Here is a tiny trained network, its code and every weight. The questions are about switching its units off for an input and a class, where a switched-off unit gives its printed mean instead of its output.

import numpy as np


def w(rows, s, z=0):
    codes = np.array(rows[::2]) - 128.0
    scale = np.full(codes.shape[1], s)
    scale[-1] = z or s
    return codes * scale


def f(y):
    return np.maximum(y, 0)


def log_softmax(a):
    a = a - a.max(-1, keepdims=True)
    return a - np.log(np.exp(a).sum(-1, keepdims=True))


def net(x, mask):
    res = np.array(x, float).reshape(1, 4) / 4 @ E
    y = f(res @ A[0][:, :-1].T + A[0][:, -1])
    res = res + np.where(mask, y, B[0][:, -1]) @ B[0][:, :-1]
    return log_softmax(res[-1] @ U[:, :-1].T + U[:, -1])


A, B = {}, {}
E = w([
[198,182,68,173,104,183,190],'x0',
[93,172,50,60,69,206,48],'x1',
[107,163,250,96,138,211,240],'x2',
[102,179,72,105,233,83,173],'x3',
],0.011)
A[0] = w([
[252,150,92,176,160,166,170,254],'n0',
[56,149,72,28,77,195,95,144],'n1',
[25,77,189,101,171,82,87,36],'n2',
[116,133,184,80,140,172,157,37],'n3',
[139,83,165,135,132,76,140,159],'n4',
[136,97,170,150,49,151,109,160],'n5',
[129,155,146,81,159,194,187,79],'n6',
[188,101,70,133,155,98,79,96],'n7',
[98,145,112,91,198,90,152,60],'n8',
[80,195,59,114,226,137,136,187],'n9',
[140,55,152,152,94,156,111,67],'n10',
[121,78,164,241,140,74,172,139],'n11',
],0.013,0.0031)
B[0] = w([
[56,157,179,184,73,114,171,249],'n0',
[22,90,132,133,178,157,189,255],'n1',
[112,233,174,251,29,159,146,231],'n2',
[162,92,151,152,233,113,2,217],'n3',
[29,120,132,99,144,157,145,201],'n4',
[141,103,199,81,83,55,136,206],'n5',
[162,77,160,164,133,86,28,233],'n6',
[146,99,187,165,215,96,7,212],'n7',
[185,74,124,39,66,73,168,202],'n8',
[101,107,155,95,49,29,105,245],'n9',
[166,84,104,32,63,38,135,182],'n10',
[61,74,139,88,214,146,159,251],'n11',
],0.0089,0.014)
U = w([
[139,85,164,148,183,104,26,146],'0',
[124,97,157,11,71,69,143,165],'1',
[75,139,158,213,67,129,143,236],'2',
[30,84,134,69,176,144,156,41],'3',
[88,138,155,69,123,109,125,253],'4',
[151,108,96,133,130,167,126,52],'5',
[182,155,117,148,145,147,107,38],'6',
],0.012,0.004)

Each question gives the input, the list of numbers given to net, and the class t.
The units are the neurons (one row each of A and B). Each row of codes is followed by its name. A weight is (code - 128) times the scale printed after its matrix; where a second scale follows, it is the last column's (A, B and U).
mask holds one flag per neuron, in row order. A switched-off neuron (its flag False) gives its mean, the last column of its row in B, instead of its output. The means were averaged over made-up inputs and are rounded, as every weight is.
A unit's drop is (log p(t) with every unit on - log p(t) with that unit switched off) / (log p(t) with every unit on - log p(t) with every unit switched off).
The circuit of an input: a set's keep is (log p(t) with only the set's units on - log p(t) with every unit switched off) / (log p(t) with every unit on - log p(t) with every unit switched off). Starting from all 12 units, units are removed one at a time, each time the one whose removal leaves the highest keep (on an exact tie, the one counted first), for as long as the keep stays at least 0.8.
units of the circuit, in order: the units of the circuit, biggest drop first
unit that matters most: the unit with the biggest drop
top k neurons: the k neurons with the biggest drops, biggest first
drop when u is switched off: that unit's drop, to one decimal
input [0,2,8,8], class 0: units of the circuit, in order	(n6)
input [4,-4,6,4], class 0: top 3 neurons	(n6, n3, n2)
input [-6,4,6,-4], class 0: top 2 neurons	(n3, n0)
input [5,-4,3,7], class 1: top 2 neurons	(n8, n2)
input [-7,-4,6,2], class 2: top 2 neurons	(n2, n7)
input [6,-2,-7,8], class 1: top 3 neurons	(n9, n8, n3)
input [-8,6,-7,4], class 2: top 3 neurons	(n2, n3, n1)
input [3,0,4,4], class 0: top 4 neurons	(n6, n2, n10, n5)
input [-8,1,-7,-6], class 2: top 3 neurons	(n2, n3, n6)
input [0,1,-3,-5], class 1: top 4 neurons	(n3, n10, n6, n5)
input [4,7,2,-5], class 3: top 4 neurons	(n1, n2, n9, n8)
input [4,0,-5,-7], class 1: top 2 neurons	(n10, n3)
input [-5,-5,2,1], class 2: top 2 neurons	(n2, n1)
input [-2,-5,-2,-6], class 1: unit that matters most	n10
input [1,5,5,-5], class 0: top 3 neurons	(n3, n6, n8)
input [-8,7,5,-7], class 2: top 2 neurons	(n2, n11)
input [-3,-7,-4,6], class 3: drop when n7 is switched off	0.1
input [-6,-2,1,-4], class 2: drop when n7 is switched off	0.0
input [-4,6,-2,-3], class 3: drop when n1 is switched off	1.3
input [6,1,-2,-6], class 1: drop when n10 is switched off	0.9
input [-3,6,0,1], class 3: unit that matters most	n1
